Each row has a name. After each piece below comes the name of the row it's from, unless a question asks for something else. Each question is about the rows just above it. Places in a row count from 0.

[155  79 101 150  79 115 148 104 104  95 141 157 149  79  82 126 169  85
  85  92 140 151]  G
[138  97 162  83 168 101 137 106  86 121 159 174 143  93  87  88 160 166
 121 170 122 160]  X
[ 78 139 167 167 100 108 151 101 158  88 176 156 102 112 136 163  97 135
 167 173  83 118]  F
[155  79 101 150  79 115 148 104 104  95 141 157 173 121 111  82 108 110
 173  90 138 158]  T
[141 118 119  84 147 114  86 130 148 164 162  81 114 143 154 164 113 114
 159 177 120 150]  R
[165  79 101 150  79 115 148 104 104  95 141 157 173  79  82 126 169  85
 135  92 117 128]  Q
[132 119 169 102 172 139 135  94 162 113 142 115 115 130 115 120  82  88
 102 132 129 132]  K
What comes right after [172] in the named rows? : [139]
[138  97 162  83 168 101 137 106  86 121 159 174 143  93  87  88 160 166
 121 170 122 160] is in which row? : X
The entry that follows [84]: : [147]
Row and place where [141 157 149] starts: : G, 10
The entry that follows [94]: : [162]
tags:
[92] -> Q_907
[118] -> Q_324
[151] -> Q_904
Look up the entry of G at place 21 in the table: : Q_904
Row and place where [169  85  85  92 140] starts: : G, 16

[128 137 113 150 153 122 117 127 139 144  98 162 131 128 156 102 103 144
 108 115 137 124 125 110 102 108 163 133 160 122 114 109 106 148 117 153
 130 151 108 124 133] = fibu
[111 116 117 129 117 141 155 115 128 157 115 133 123  95 161 139 130 154
 118 124  87 162 128  84 151 121 144 130 161 119 109 152 143  88 111  93
 120 105  82  87 102] = Duz
[112 130 155 120 120 145 150 134 124 112 137 137 134 121 142 148 100 145
 132 136 169  81 114 126 152 164  77 111 135 118 135 144 160 113 122 145
 154 111 125 116 136] = Labo
[133 131 111 125 107 129 129 120 148 158 124 147 141 121 127 153 130 121
 128 110 140 145 145 116 111 116 137 121 132 133  88 137 128 121 112 115
 121 128 123 131 114] = fozo
[140 134 107 145 155 147 115 139 124 162 141 174  87 151 156 129 135 159
 121 126 107 146 102 130 107 114 176 129 149 153  76 134 126 143 182 146
  96 144 118 155 167] = Busa
[112 146 133 117 102 123 147 113 142 130 128 126 163 129 106 143 125 101
 121 122 172 113 165 115 118 122 101 105 127 123 128 130 125 125  82 105
 147 106 127 124 112] = larom
tags:
[126] -> Q_938
[135] -> Q_784
[128] -> Q_835
Join Labo by its entry at place 30: : Q_784
[151 156 129 135] begins in row and place : Busa, 13

[132 133 130 123 123 131 123 135 140 115]  D
[135 141 101 120 138 130 120 135 143 128]  C
[125 125 179 121 121 126 122 122 114 104]  P
[125 125 179 121 121 126 120 135 143 128]  S
[141 115 110 134 135 130 134 131 134 139]  J
[135 140] is in which row? : D
tags:
[141] -> Q_182
[139] -> Q_881
[104] -> Q_409
Join J by its entry at place 9: : Q_881
[140 115] begins in row and place : D, 8
Row and place where [110 134 135 130 134] starts: : J, 2

[153 158 105 134 136]  sote
[ 82 113 177  92 158]  gidil
[151 153 107 155 117]  dife
[101 131 159  95 162]  sev
[154 125  99 153 100]  dobi
[151 107 153 133 113]  sito
find: [151 107 153 133] : sito
The entry that follows [101]: : [131]
Where does [151 153 107] start? Give its row and place. : dife, 0
Where do [153 158 105 134 136] appear? : sote

[ 97 111 110 171  77 167  94 139 130 148]  Besog
[110 129 114 123 118 122 133 139 148 130]  vuv
[110 124 114 123 118 155 133 139 148 130]  fak
[110 129 114 123 118 155 133 139 148 130]  tuz
find: [110 124 114 123 118 155 133 139 148 130] : fak
find: [129 114 123 118 122 133 139 148] : vuv
Right after [97] comes : [111]

[125 119 130 139 115]  zir
[111 105 118 152  93]  vagor
[126 110 129 148 100]  vomi
[133 135 137 122 116]  gaba
[112 107 120 151  96]  Rav
[136 140 138 117 128]  nuz
[104 122 111 131 110]  Bakef
[111 105 118 165  76]  nasi
find: [133 135] : gaba
[112 107 120 151] begins in row and place : Rav, 0
What comes right after [152] in the named rows? : [93]
Table of tags by key:
[111] -> Q_413
[112] -> Q_812
[105] -> Q_15
[110] -> Q_795
[126] -> Q_895
Look up the entry of vagor at place 0 in the table: : Q_413

[132 115 129 138 129 140 143 140 136 128 104 167] -> Dumer
[142 134 139 141 141 136 128 129 137 148 145 139] -> Ritig
[132 136 143 138 140 104 115 140 129 129 128 140] -> kura
find: [129 128] : kura
Table of tags by key:
[136] -> Q_943
[140] -> Q_743
[115] -> Q_734
[141] -> Q_888
[135] -> Q_300
[137] -> Q_823
[116] -> Q_310
Join kura by its entry at place 1: : Q_943
find: [143 138 140 104 115 140 129] : kura
Row and place where [132 115 129 138 129 140 143 140 136 128 104] starts: : Dumer, 0
The row with [129 138 129] is : Dumer
Row and place where [142 134 139 141 141 136 128 129 137 148 145] starts: : Ritig, 0

[138  91 138 118 144 169 144] = Deba
[154 169 137 121 132 139 168] = Fugo
[138  91 138 118 133 133 133] = suf
What comes right after [132] in the named rows? : [139]
[133 133 133] is in which row? : suf
The entry that follows [139]: : [168]
tags:
[153] -> Q_550
[132] -> Q_629
[154] -> Q_68
[133] -> Q_276
The tag of Fugo, keyed by place 4: : Q_629
Row and place where [154 169 137] starts: : Fugo, 0
Where do [138  91 138 118 144 169 144] appear? : Deba
Which row holds [138  91 138 118 133 133 133]? : suf

[119  82 123  92 125  93 120 134 150 178] = rabet
[154 115  99 127 162  86 173  89  80 136] = ninab
[109 142 155 121  96 158 147 126  98 100] = Femu
[109 137 166 158  96 121 147 124  76  87] = kore
[113 123 134  92 164  93 120 130 133 139] = nete
[158 108  95 118 165  98 162  97  97 142] = pakuf
Row and place where [ 92 125  93 120] starts: : rabet, 3
Row and place where [134 150 178] starts: : rabet, 7
tags:
[154] -> Q_6
[109] -> Q_940
[173] -> Q_785
Join ninab by its entry at place 0: : Q_6
[158  96 121 147] is in which row? : kore
Right after [165] comes : [98]

[127 129 142 129 156 179 129 140 162 128] -> lipam
[129 129 115 127 104  88 134 114 101 133] -> vok
[119 120 122 178 118 105  94 123 114  95] -> piru
[127 129 127 129 120 105  83 127 116  84] -> kemi
The entry that follows [179]: : [129]
What comes right after [104] in the named rows? : [88]

[123 140 147 141 119 106] : lur
[123 120 147 141 119 106] : sitek
[137 119 157 162 110  86] : vemu
[127 115 121 141 118 127] : sazab
[145 115 121 141 118 127] : mip
[122 129 146 127 128 121] : nofe
[136 122 116 140 121 131] : fof
[122 129 146 127 128 114] : Nema
find: [123 140 147 141] : lur
Table of tags by key:
[145] -> Q_687
[122] -> Q_844
[136] -> Q_144
[123] -> Q_162
[128] -> Q_751
[127] -> Q_66
Look up the entry of Nema at place 0 in the table: : Q_844

[117 108 141 126 122 100 110 123 123 126 126 140 162 142 158 163 175 144
 152 137 116 132 132 146 120 108 105 137 149 154 148 137  88  96 163 134
  97 136 125 151 129 124 147 137 131 116] = turaf
[164 134 170 154 163 141 134 132 112 130 102 104 124 105 123 140 158 129
 142 137 145 147 150 144 111 126 126 162 155 168 157 127 124 134  96  88
  97 125 151 129 163 136 166 160 155 123] = ratet
[154 126 159 132 154 163 134 141 105 121  94 120 126 114 115 120 145 134
 150 146 139 135 148 134 113 135 147 165 155 146 134 121 137 137 106 103
 103 122 127 107 130 108 131 121 114  87] = kamar
Where do [124 134  96  88  97 125 151 129 163 136] appear? : ratet
key -> tag
[144] -> Q_57
[159] -> Q_59
[160] -> Q_729
[137] -> Q_476
[151] -> Q_517
[138] -> Q_691
The tag of turaf, keyed by place 43: : Q_476
Row and place where [154 163 141 134 132] starts: : ratet, 3

[134 108 124 119 127 115 156 130 139] = Vosel
[130 122 127 126 120 124 148 129 131] = lanap
[128 132 112 130 139 114 109 111 101] = vono
[126 115 142 126 130 120 120 110 115] = tir
[116 127 115 106 132  90 121 150 160] = ranin
[149 166 114 121 157  86 125 161 120] = posid
[128 133 135 129 134 121 123 123 116] = nezov
[137  83 126 130 125 103 142 124 146] = giz
key -> tag
[114] -> Q_332
[124] -> Q_869
[127] -> Q_72
[115] -> Q_407
[142] -> Q_30
The tag of lanap, keyed by place 2: : Q_72
Which row holds [120 110 115]? : tir
[121 157] begins in row and place : posid, 3
find: [119 127 115] : Vosel
What comes right after [109] in the named rows? : [111]
Right after [111] comes : [101]
find: [128 133 135 129 134 121 123 123 116] : nezov

[117 132 135 113  99 136 136 155 130 128 129 125 138 108 153 105 139 119
 100 136 122 134 109 141 120 132 133] = Tinid
[128 137 158 145 150 101 132 109 111 133 118 142 120 148 124 137 136 140
 139 100 132 155 138 114 152 130 122] = ladiz
[133 131 132 120 162 116  98 129 128 134 139 127 123 127 102 146 113 126
 136 127 128 131 166 129 125 112 123] = tiseg
[117 139 128 110 145 132  96 145 110 135 133 105 134 111  96 130 102 130
 142 138 123 122 144 128 124 128 116] = rosod
[139 125 119 143 157 120 120  99 129 126 125 132 121 148 103 150 117 138
 157 119 132 125 150 114 133 126 124] = lal
[125 137 119 146 151 105 131 110 113 136 118 140 123 146 126 136 137 141
 138 102 131 154 137 108 151 131 122] = rimeb
[108 148 118 140 133 124 134 126 123 102 113 136 126 140 118 138 146 136
 141 137 122 145 112 109 146 144 118] = neni
[116 146 113 134 109 120 144 128 108 123 121 104 131 145 120 114 140 133
 117 114 126 134 100 106 124 158 139] = Tisu
find: [117 132 135 113  99 136 136 155 130 128 129 125 138 108 153 105 139 119
 100 136 122 134 109 141 120 132 133] : Tinid
The row with [137 119 146 151 105] is : rimeb
key -> tag
[126] -> Q_680
[102] -> Q_312
The tag of rimeb, keyed by place 14: : Q_680
What comes right after [104] in the named rows? : [131]
Where does [113 136 118 140 123 146 126 136 137 141 138 102] start? Give its row and place. : rimeb, 8
Row and place where [118 138 146] starts: : neni, 14

[131 127 130 138 130 111 151 111  92 118]  rizos
[137 123 116 125 140 121 140 116 117 164]  pib
[131 127 130 138 130 111 140 116 117 133]  bamum
[131 127 130 138 130 111 151 111  92 118] is in which row? : rizos
key -> tag
[125] -> Q_76
[138] -> Q_141
[124] -> Q_935
[117] -> Q_633
[137] -> Q_792
Look up the entry of bamum at place 3 in the table: : Q_141

[120 134 125 135 130 129 133 119 123 130 126 150 120 147 131 123 128 122
 112 111 134 145 125 132  89 116 131 120 140 131 130 116 142 128 116 128
 118 111 131] : Bab
[114 132 125 134 134 117 133 120 113 126 124 144 120 147 129 138 108 129
 128 123 120 135 123 134  95 130 120 125 138 127 132 114 134 119 118 123
 116 110 130] : mep
[129 136 146 136 148 129 139 122 109 130 129 145 127 154 137 108 138 134
 131 117 126 128 132 148  91 121 120 111 135 131 135 128 132 123 102 130
 125 121 132] : Nolif
[129 140 140 135 139 128 136 127 117 125 129 135 123 153 131 106 139 124
 124 117 127 130 128 140  98 120 126 125 127 134 136 131 137 122 113 132
 128 129 135] : rulis
[116 136 143 134 132 130 131 126 129 125 120 140 133 129 111 108 130 117
 135 130 136 127 126 138 106 123 123 129 126 136 133 132 135 115 123 134
 125 119 134] : Zubit
[108 139 121 131 116 133 123 133 141 118 115 141 125 123 112 121 122 105
 113 126 139 144 122 124 112 112 132 143 127 136 127 122 147 115 133 134
 122 120 130] : lem
[104 132 121 133 132 120 134 129 119 113 135 137 120 136 114 115 121 120
 124 131 125 131 117 126 105 143 121 133 132 130 133 118 134 116 133 130
 117 114 144] : silem
[125 135 136 134 137 122 133 116 115 136 121 145 125 151 133 118 136 130
 130 116 125 132 130 143  94 120 122 119 137 130 131 121 134 122 111 125
 121 114 124] : Tavi
[131 131 121 129 125 141 128 130 132 126 129 140 123 134 141 135 126 124
 105 112 136 147 131 125 116 108 138 122 134 128 125 122 140 128 119 130
 126 129 125] : gasu
Which row holds [131 131 121 129 125 141 128 130 132 126 129 140 123 134 141 135 126 124
 105 112 136 147 131 125 116 108 138 122 134 128 125 122 140 128 119 130
 126 129 125]? : gasu
Row and place where [108 139 121 131 116 133 123] starts: : lem, 0
[129 136 146 136 148 129 139 122 109 130 129 145 127 154 137 108 138 134
 131 117 126 128 132 148  91 121 120 111 135 131 135 128 132 123 102 130
 125 121 132] is in which row? : Nolif
[130 131 121 134] begins in row and place : Tavi, 29

[152 108 124  91] = kip
[149 116 104 135] = ranul
[ 87 149 121 114] = fuge
[141 104 116 125] = vemem
Which row holds [116 104 135]? : ranul
Row and place where [ 87 149] starts: : fuge, 0
The row with [104 116 125] is : vemem
Row and place where [104 116] starts: : vemem, 1
[141 104 116] begins in row and place : vemem, 0
find: [149 116] : ranul
Row and place where [121 114] starts: : fuge, 2

[ 92 114 102 120  86] = Zum
[124 100 124 125  86] = zimi
[ 90 124 100 125  87] = tes
key -> tag
[100] -> Q_9
[86] -> Q_563
[85] -> Q_594
[101] -> Q_305
[124] -> Q_676
[125] -> Q_840
Look up the entry of zimi at place 2 in the table: : Q_676
Where does [124 100 125] start? Give its row and place. : tes, 1
The entry that follows [92]: : [114]
What comes right after [102] in the named rows? : [120]
The row with [ 90 124 100 125  87] is : tes
find: [ 92 114 102 120  86] : Zum

[158 157 115 134] -> safa
[ 93  94 131 127] -> Vekof
[176 145 109 132] -> doz
[102 128 170 134] -> Zukas
tags:
[128] -> Q_721
[146] -> Q_339
[132] -> Q_672
[145] -> Q_166
[95] -> Q_205
[94] -> Q_21
[157] -> Q_507
Look up the entry of doz at place 1 in the table: : Q_166
find: [ 93  94 131 127] : Vekof
What comes right after [131] in the named rows? : [127]

[101 114 157  89 100] -> duben
[131 133 126 130 133] -> zipu
[181 165  79 131 134] -> Dip
[ 93 116 113  88 164] -> zil
[ 93 116 167  88 164] -> zabit
[131 134] begins in row and place : Dip, 3
What comes right after [101] in the named rows? : [114]

[138 127 144 131 129 105 136 125 113 130 120 104] = taku
[ 82 118 125 121 127  77  83 123 135 120 105 122] = zuzof
[139 139 131 144 128 139 182 124 159 132 149 125] = gode
[134 126 133 132 128 172 128 130 128 129 119 129] = vel
[132 149] begins in row and place : gode, 9
key -> tag
[130] -> Q_499
[121] -> Q_608
[131] -> Q_239
[120] -> Q_527
The tag of taku, keyed by place 3: : Q_239

